Each row has a class, written after it.
[-105  193  -51 -304   50   59 -133 -261  288  153  -46 -163   76 -349
  -16  289  525  641   72  335  -90   31  -76 -119 -199  564 -229 -160
   92   32 -441  -43  -62   53 -375   -6]
H
[-154  231  171 -367  105  -54  -78 -286  207  138   22 -323  -93 -375
  246  -29  456  899   26  343 -162    8  -77 -164 -153  269 -135 -111
  -69  -94 -664 -306  -90   20 -446   23]
D
[-397  -90   19   59   21  123  140  -39  256  404   34   50   83  -69
 -316   78   77  373  -32  -46  -47  -42 -317  182 -247  439  116  129
  -89  102 -330 -577  138 -120 -116  -38]
U
[ -79   98   37 -457  245 -118 -118   -5  458  235 -120 -166   52 -188
  -78   33  358  482  137  263 -287  177  102  -96 -114  648 -153 -341
  -24 -151 -670 -230 -167 -131 -245   64]
K
[-752  189  -37   17 -165  -13  285  -90  231  196   90 -104  -12 -123
   25  -31  181   28   53 -125  -36 -110  -98  257 -169  136   75  101
 -275   37 -463 -779  136 -109 -106 -178]
K
[-451 -127  272 -208  258 -119  255  -28  325  592   69 -129  -10 -156
  -54  -66  137  -49   -6  -72 -184  -14  -31  239 -224  217  191  132
 -158  -90 -631 -757   21 -135  105   83]
D
[-101  147  266 -435   83  -27  -44 -365  164   55  -65 -175  -44 -353
  188   57  479  804   67  357   -9    6   20 -174 -129  327 -145 -120
 -155 -144 -526 -151   -8   47 -499  -57]
W
[-456  -49  225  -93  129 -154  277   -4  309  580   61  -39  -72 -101
  -54   21  191   -9   33 -103 -181  -21 -100  216 -241  225  150   80
 -193  -33 -636 -693   -4 -171   13   18]
W
[-191  131   24 -429  201 -109 -150    7  405  220 -150  -40   97 -198
  -41  127  442  503  157  276 -187  151   20  -67  -65  680 -157 -354
  -43  -81 -736 -195 -148  -60 -313  -35]
W
[-139  203  169 -376  137  -95 -132 -212  235  137  -27 -286  -45 -303
  189  -38  454  786   31  322 -193   73  -57 -117 -132  328 -137 -163
 -108 -131 -668 -278 -103  -25 -355   34]
U
[-343  -99  158 -100  232  -80  283  -44  319  620   54  -84  -74 -144
  -50  -17   88 -114  -37  -27 -290   15  -23  211 -340  256  189  118
 -112  -64 -543 -741   26 -166    4   20]
E
[-161  148   29 -380  194  -22 -142  -18  436  228 -136 -111   83 -230
  -31   67  379  545  156  294 -307  162  124  -44 -117  665 -203 -333
   43  -93 -669 -301 -173  -98 -400   39]
W
[ -38  110  -47 -382  199 -107 -118  -23  439  263 -127  -90   93 -195
  -74  120  429  605  155  321 -137  193   56 -111 -106  701 -158 -281
   56  -96 -629 -144 -112 -120 -242   27]
X
[ -59  191    6 -287   45  -51 -141 -211  287  244  -44 -129   16 -250
  -28  206  508  716   54  353 -119   51  -87  -91 -147  562 -197 -175
   79    9 -599  -55 -133   16 -310   44]
V
[-706  133  -41    5 -157  -87  224   88  222  217   64  -66   69  -73
   11   16  256  116    8 -148  -29  -54 -242  277  -96  239   57   62
 -236  121 -508 -739  126 -136   57 -104]
Z
[ -65   88   12 -382  226  -69 -137   55  445  223 -183 -155   88 -201
  -52  107  412  504  155  277 -292  261   23  -90 -177  654 -186 -368
   29 -105 -721 -269 -175  -95 -220   12]
H
[-139  178    6 -283    6  -45 -119 -211  254  250  -92  -36  116 -388
    5  192  595  701  108  300   50   16  -81 -112 -106  532 -204 -200
   20   18 -603 -136  -74   73 -306   -5]
D
[-302 -136  220  -68  152  117  186  -53  358  487   29   25  -20  -31
 -317   46  -43  348  -14  -23 -167   26 -142  159 -338  388  190  190
  -64   57 -447 -664   67 -119 -232  -23]
W
[-312 -127   81  -80  143   85  188  -65  349  414   71  -19   -7  -77
 -248  112  -66  299  -14   21 -104  -24 -228  182 -309  463  187  147
  -63   23 -360 -668  153 -166 -250  -70]
B
[-198  207  180 -366  108 -121 -143 -170  220  174  -21 -264  -27 -313
  163  -57  448  858   66  291 -212   31 -129 -113 -108  326 -134 -192
 -119  -91 -688 -283 -128  -24 -286   -4]
U
[-709  138 -104  -17 -127   76  231  -19  257  175   45 -168   46 -109
  -50   13  173   54   50 -106  -97  -13 -118  280 -236  264   81   76
 -178   66 -505 -812   94  -91 -104 -143]
H
[-121  231   31 -258   44    6 -206 -207  285  215  -11  -82   83 -268
    5  242  503  712   68  293  -40   50 -188  -45  -63  598 -230 -286
   90   80 -464    7  -94   76 -257  -42]
C
[ -68  141   54 -326  104  -70 -129 -259  290  129 -110  -28  111 -258
  -14  183  489  636   77  344  -51   86  -67  -73  -86  570 -218 -229
    6  -63 -548  -43  -47   15 -287   25]
K
[-132  167  131 -398   90  -66  -14 -309  121   44  -57 -230  -97 -374
  254   12  480  876   31  317  -79    7  -47 -124  -82  327 -145 -148
 -129 -139 -574 -223  -15  -29 -414   -7]
X
[ -49  100  112 -303  234  -87 -172 -244  340  120 -114  -40    5 -237
 -102  141  439  591  -25  343 -120   74    7  -45  -80  512 -192 -222
   20  -86 -502  -39 -123   42 -339  128]
W
[ -94  114   -3 -352  154 -115 -135   70  380  326  -80  -73   44 -184
  -38  207  429  602  157  289 -166  182 -113  -65 -104  757 -168 -337
   17  -72 -695 -190 -137  -73 -198  -92]
B
[-179 -132   79   93   41   29  187   -6  320  394   -8  154   81  -30
 -302  287  108  415  -46   14  -30   44 -367  168 -316  531  169   26
   -1  114 -390 -517  169 -142    7  -62]
B
[-716  100   44  -48 -107 -124  225  -11  301  203   42 -207  -21  -96
  -11 -136  122  -42   -4  -83 -156  -48  -26  358 -168  116  114  108
 -326  -28 -503 -805   69 -163  -74 -129]
P
[-124  133   39 -444  258 -121  -81   50  429  291  -55 -144   32 -196
  -20  116  351  552  147  230 -192  157   22  -97  -93  682 -168 -285
   10 -105 -653 -284 -142 -112 -217    4]
B
[-245  -99  140    1   58  109  181 -126  385  462    4  -47    1 -100
 -321   58  -48  360  -59   -9 -174   13 -109  140 -386  374  224  207
  -53   43 -386 -609   83 -122 -234  -23]
U
[-431  -86  228 -234  249 -136  219  -66  282  542   26 -128  -16 -174
  -87  -72  110  -65  -11 -115 -252  -50  -52  243 -254  296  211   81
 -187  -83 -619 -744   34 -187  -42   46]
E
[-790  193  -28    8 -164  -79  253  -37  220  128   82  -93   19  -82
   54 -123  171    6   -6 -176  -59  -45 -134  311 -126  201   28  176
 -263   93 -436 -713   91  -70 -105 -129]
E
[-416  -46  143   -7   87 -121  248    4  259  546   63  -10  -44 -154
  -35   85  247  142   79 -119 -134  -25 -214  192 -212  262  155   69
 -145   55 -581 -737   89 -200   92  -22]
X
[-860  162  -26  -55  -86   22  277 -128  210  180   70 -174  -13 -107
   35 -100  152    6  -31 -104 -125  -93  -70  326 -138  196   73   74
 -250  -38 -453 -753   89  -99 -107 -158]
C
[-107  116   42 -455  256  -95 -125   42  419  251 -149 -118   96 -202
  -73   22  375  506  141  262 -220  184   18  -40 -148  694 -173 -332
   -1 -123 -716 -225 -200 -123 -286  -11]
E
[-720   98   15  -39 -133  -68  216   33  204  243   42 -173   19 -104
  -52  -83  150   32  -11 -159  -71  -74 -126  368 -150  216  146  136
 -278   14 -524 -811  112 -119  -27 -125]
P
[-347  -68  143  -96  146 -146  265   47  363  616   39  -10  -25 -127
  -60   94  164   88  -29   -9 -172   15 -159  188 -249  273  149   68
 -129   18 -615 -684   35 -163  102  -12]
Z
[-152  272  207 -389  129 -103 -107 -308  153  134   22 -282  -75 -338
  270  -14  466  770   10  303 -166   15  -65 -183  -92  313 -164 -155
  -98 -177 -601 -245  -37  -37 -417  -41]
C
[-189  169   -6 -367  146  -53 -145   50  378  213 -104  -52  160 -218
    4  146  511  605  183  282  -65  187  -85  -69  -31  711 -218 -373
   -2  -31 -728 -226 -120  -33 -164  -77]
D
[-221  185  209 -519  152 -165  -89 -242  269   84  -40 -288  -61 -326
  214  -72  419  704    0  343 -203   49   -8 -113  -52  328 -176 -200
 -194 -165 -644 -250  -96  -25 -413  -24]
Z
[ -92  208  -47 -262   52   47  -87 -153  273  219  -58 -124   25 -311
    6  277  576  669  120  327  -68  100 -123 -100 -223  556 -242 -177
   89   26 -586 -136 -136   45 -277  -43]
H
[-768  119  -36   12 -151   -5  221  -26  235  243   97 -140   25  -55
  -51  -30  191   99    9 -115   -9  -76 -186  354 -136  188   40   61
 -322   17 -487 -725   92 -184  -46 -138]
U
[-573  105 -174   90 -191   61  297  -25  222  253   30 -141  -40 -140
  -11  112  202  128  -12  -76  -48  -27 -112  228 -283  193   41  123
 -146   74 -434 -757  127  -99  -56 -121]
H
[-142  217    3 -243   16  -24  -97 -239  205  129  -50  -39   96 -239
  -74  259  650  736   81  288   89   -1 -184  -74  -59  623 -245 -167
   46   49 -508  -12  -50   43 -198   40]
V
[-208  129   26 -442  205  -83 -146  -44  369  160 -150 -104  124 -241
   18   93  484  472  145  270 -119  156   14  -91  -10  659 -215 -383
  -73 -108 -687 -181 -100  -51 -303  -33]
D
[-389  -81  149  -91  107 -161  282   58  355  597   44  -38   -8 -133
  -70   95  193   35   15  -78 -161   -5 -176  214 -230  290  149   39
 -159   21 -595 -705   41 -203  137    8]
Z
[-320 -104   76   17   68  167  203  -77  208  397  -17   95  123   -1
 -309  105   86  259   -4  -39   36   -5 -280  143 -281  435  168   53
  -94  -14 -360 -541  193 -187 -164 -123]
C
[-726  169  -56   35 -131   -6  268  -12  227  334  103  -94   12  -57
   36   12  182  125   23 -116   -4  -27 -215  253 -165  204   39   18
 -206   30 -522 -778  112 -152    4 -191]
C
[-110  163  174 -385  132  -98  -91 -242  230  144  -19 -202  -78 -308
  136    5  397  786   63  340 -181   38  -42 -153 -138  351 -137 -165
  -97 -150 -646 -278 -109  -47 -446    7]
W
[ -45  150  -63 -360   86   34  -59 -276  177  119  -60  -32   63 -295
  -26  203  563  625   50  372  146   23 -119 -115 -119  626 -298 -215
  -34  -58 -392   14  -20  -20 -412  -45]
E
[-361  -95  144  -33   68  111  170 -145  346  408   45   66   47 -124
 -292  136  -43  395  -88  -53 -129   -8 -245  197 -302  422  139  164
 -106  123 -362 -559  111  -86 -213  -91]
E
[-449  -42  146  -77   85 -101  320  -19  301  649  114  -82  -66 -146
    0   95  183    8  -57  -83 -192    9 -120  175 -228  192  107   66
 -173  -11 -555 -690   18 -138  113   12]
Z
[-110  189  174 -317  101  -84 -120 -236  146  154  -29 -264  -44 -341
  205   38  458  801   24  321 -177   30 -127 -129 -121  350 -132 -206
  -83 -157 -615 -222  -60  -26 -293  -32]
U
[-752  127   21   49 -183   45  219  -43  231  291   78 -138  -13  -34
  -28   73  250  140   -9 -136  -24  -26 -204  304 -216  168   -4   31
 -229   56 -500 -798  152 -134   14 -105]
L
[-264 -102   81  -55   55   43  192  -97  273  439   17   34   16  -74
 -298   81  109  352  -53   23   -9  -45 -235  182 -254  486  168  101
 -129   30 -479 -619  155 -163 -182  -37]
V
[-759  186   -9  -31 -217  -45  207   28  187  269  113 -146   -3  -82
   15  -17  234  134   10 -175   31  -72 -195  296 -155  227   35  121
 -232   49 -543 -836  156 -112   14 -119]
L
[-144  185  219 -473  225 -167  -78 -204  299  106  -63 -197 -104 -253
  125  -38  397  736   29  341 -118   40   20 -136 -130  314 -118 -112
 -160 -168 -714 -268  -98  -50 -459   -7]
W
[-680  147  -75  -34 -154  -28  249   17  202  241   83 -108  -41  -80
   62  -79  129   47  -69  -97 -119  -38  -67  322 -155  218  117  159
 -263  -12 -538 -765   87 -144 -123 -172]
C
[-715  160  -83  140 -223  -12  283   68  146  258  109  -61  -43  -29
   14    1  245  143   40 -162   -8  -20 -192  291 -148  172   74  147
 -216   81 -493 -769  114 -146   70 -190]
X
[ -79   88  138 -480  253  -44 -105   27  441  296 -115 -179   52 -193
  -38   72  287  540  162  234 -245  195   73  -66 -161  659 -160 -257
    1  -95 -626 -174 -178  -96 -269  -69]
E
[-757  140  -80    5 -168  -85  272    8  226  250   58 -152    6  -67
   44  -34  230   24   37 -173  -63  -53 -110  272 -132  183   64   79
 -231   43 -481 -724   81 -139   70  -87]
C
[ -88  171  265 -396  219 -141  -87 -225  220  149  -61 -161  -99 -276
  134  -44  418  717   16  309  -88    8    0  -90  -63  289  -95 -205
 -200 -189 -671 -234  -72  -23 -438  -19]
W
[ -68  105   47 -428  254 -142 -117   31  431  336 -104 -138   38 -178
  -68   40  361  494  118  248 -190  210   39  -91 -142  636 -194 -260
  -30 -138 -698 -225 -179 -134 -252    7]
E
[-169  121  234 -532  121 -206  -93 -327  217  103  -76 -340 -128 -332
  147  -84  425  651   19  303 -219   65   54 -138 -134  342  -93 -219
 -226 -278 -703 -230 -146  -12 -505   24]
B
[-249 -150  161   77   76  157  223 -101  314  388   17  112  -37 -135
 -312  204   52  366  -74   23  -58   -9 -227  168 -328  390  180  195
 -106   71 -370 -599  131  -93 -161 -144]
D
[ -81  149  179 -451  193 -134  -81 -208  329   91  -74 -239  -29 -329
  150  -10  409  729   27  363 -209   63    4 -138 -140  333 -119 -171
 -123 -163 -653 -285 -100  -92 -446   46]
Z
[ -83  180  214 -458  171 -113  -75 -258  326  130  -16 -304  -75 -344
  230    8  380  729   35  342 -234  112    3 -179 -133  326 -140 -163
  -88 -152 -638 -272 -128  -14 -439   45]
Z
[-772  171   66   88 -143  -65  264  -66  262  315  130  -64  -39 -103
   28   60  215  156   11 -121  -25 -113 -204  295 -171  108   32  107
 -238  111 -504 -812  134 -125  -29 -152]
W
[ -40  149   48 -289   98  -79 -164 -172  288  200  -90 -104   37 -255
  -30  193  560  610  134  302   11   78  -96  -43  -22  639 -199 -281
   -4  -68 -590  -24 -112   45 -263   32]
V
[-769  125  -40   90 -192   60  279   -8  166  310   80 -140   18  -73
    6   49  266  126   53 -142   -5  -69 -244  321 -160  286   48   14
 -178   69 -497 -780  137  -86   49 -135]
V
[ -48   42  141 -494  277 -162 -131   70  595  242 -157 -193   27 -151
  -62   51  287  434  125  276 -338  295  138  -81 -130  627 -158 -297
  -50 -160 -709 -254 -217 -164 -298   37]
Z
[-370 -106  204 -130  108 -204  274    8  370  671   45 -113 -101 -148
 -118   18   93   36  -51  -68 -192    9   -1  261 -244  167  134  108
 -248  -51 -605 -763   -1 -200  154   -5]
P
[ -67   50   48 -465  268 -143 -145   41  397  164 -179  -70   61 -131
  -97  102  399  411  151  278 -119  206   -4  -74  -67  672 -200 -376
  -61 -180 -678 -150 -121 -131 -183  -27]
K
[-104   91   18 -501  292 -115 -140   98  499  262 -122  -78  123 -133
 -107  106  409  494  123  310 -185  223   37  -71  -40  708 -211 -334
  -44 -106 -694 -175 -174 -145 -204   15]
Z
[-104  208  -32 -247   -1  -60 -155 -134  236  328  -15  -59   77 -229
   -1  285  561  693  113  332   35   42 -212 -113 -136  612 -192 -213
  102   24 -591    1  -68   45 -263  -39]
W
[-349 -127  122 -117  204  -47  246    5  335  625   10  -75  -59 -114
 -114   68  124  -19  -68  -64 -282   78  -28  179 -322  208  137   59
 -150  -23 -625 -764   25 -157   55   43]
H
[-140  173  194 -385  113  -80  -75 -268  188  173    2 -302  -75 -354
  172  -16  477  806   44  386 -142  -10  -69  -69 -128  309 -154 -120
 -136 -120 -550 -247  -69   -2 -330  -35]
P
[-402  -36   96  -76  110 -109  240   -7  323  630   59  -52  -36 -140
   -5  111  159   38  -30  -88 -183    7  -99  179 -243  250  147   38
 -142    3 -599 -759   87 -198   87  -16]
C
[ -69  152  232 -415  138 -180  -50 -201  219  168  -28 -257 -109 -316
  195   -1  412  827   81  359 -142   43  -99 -118 -161  377 -111 -167
  -94 -199 -666 -234 -114  -38 -338  -54]
B
[-782   71  134  -56 -128  -90  273  -59  292  331   61 -239  -12  -99
  -43  -54  147   92   66 -139   -8  -65 -151  378 -164  135   50   62
 -315   15 -496 -796   88 -140   59 -163]
P
[ -46   73  -51 -419  202  -83 -124  -54  395  189 -150 -210   37 -217
  -75  187  434  441  101  281 -187  193   34 -158 -153  662 -194 -335
  -19 -155 -594 -125 -101  -96 -276    7]
H
[-110  155  148 -349   84 -117 -137 -232  207  111  -80 -266  -36 -334
  112  -18  487  777   35  315 -166   32  -53 -122 -140  353 -109 -171
 -131 -156 -633 -225  -93  -40 -352   34]
U
[-398  -94  180  -83  139 -146  294  -66  309  572   69  -52  -68 -213
  -52  -28  133  130   54  -49 -219  -64 -101  202 -259  225  226  146
 -133  -16 -551 -737   31 -175   59   10]
X
[-758  135  -16   98 -146  -34  222  -92  267  171   83    9   84  -92
  -16   72  247  260   53 -109    1  -37 -315  336 -112  247   53   46
 -192  158 -494 -716  136 -112   14 -115]
X
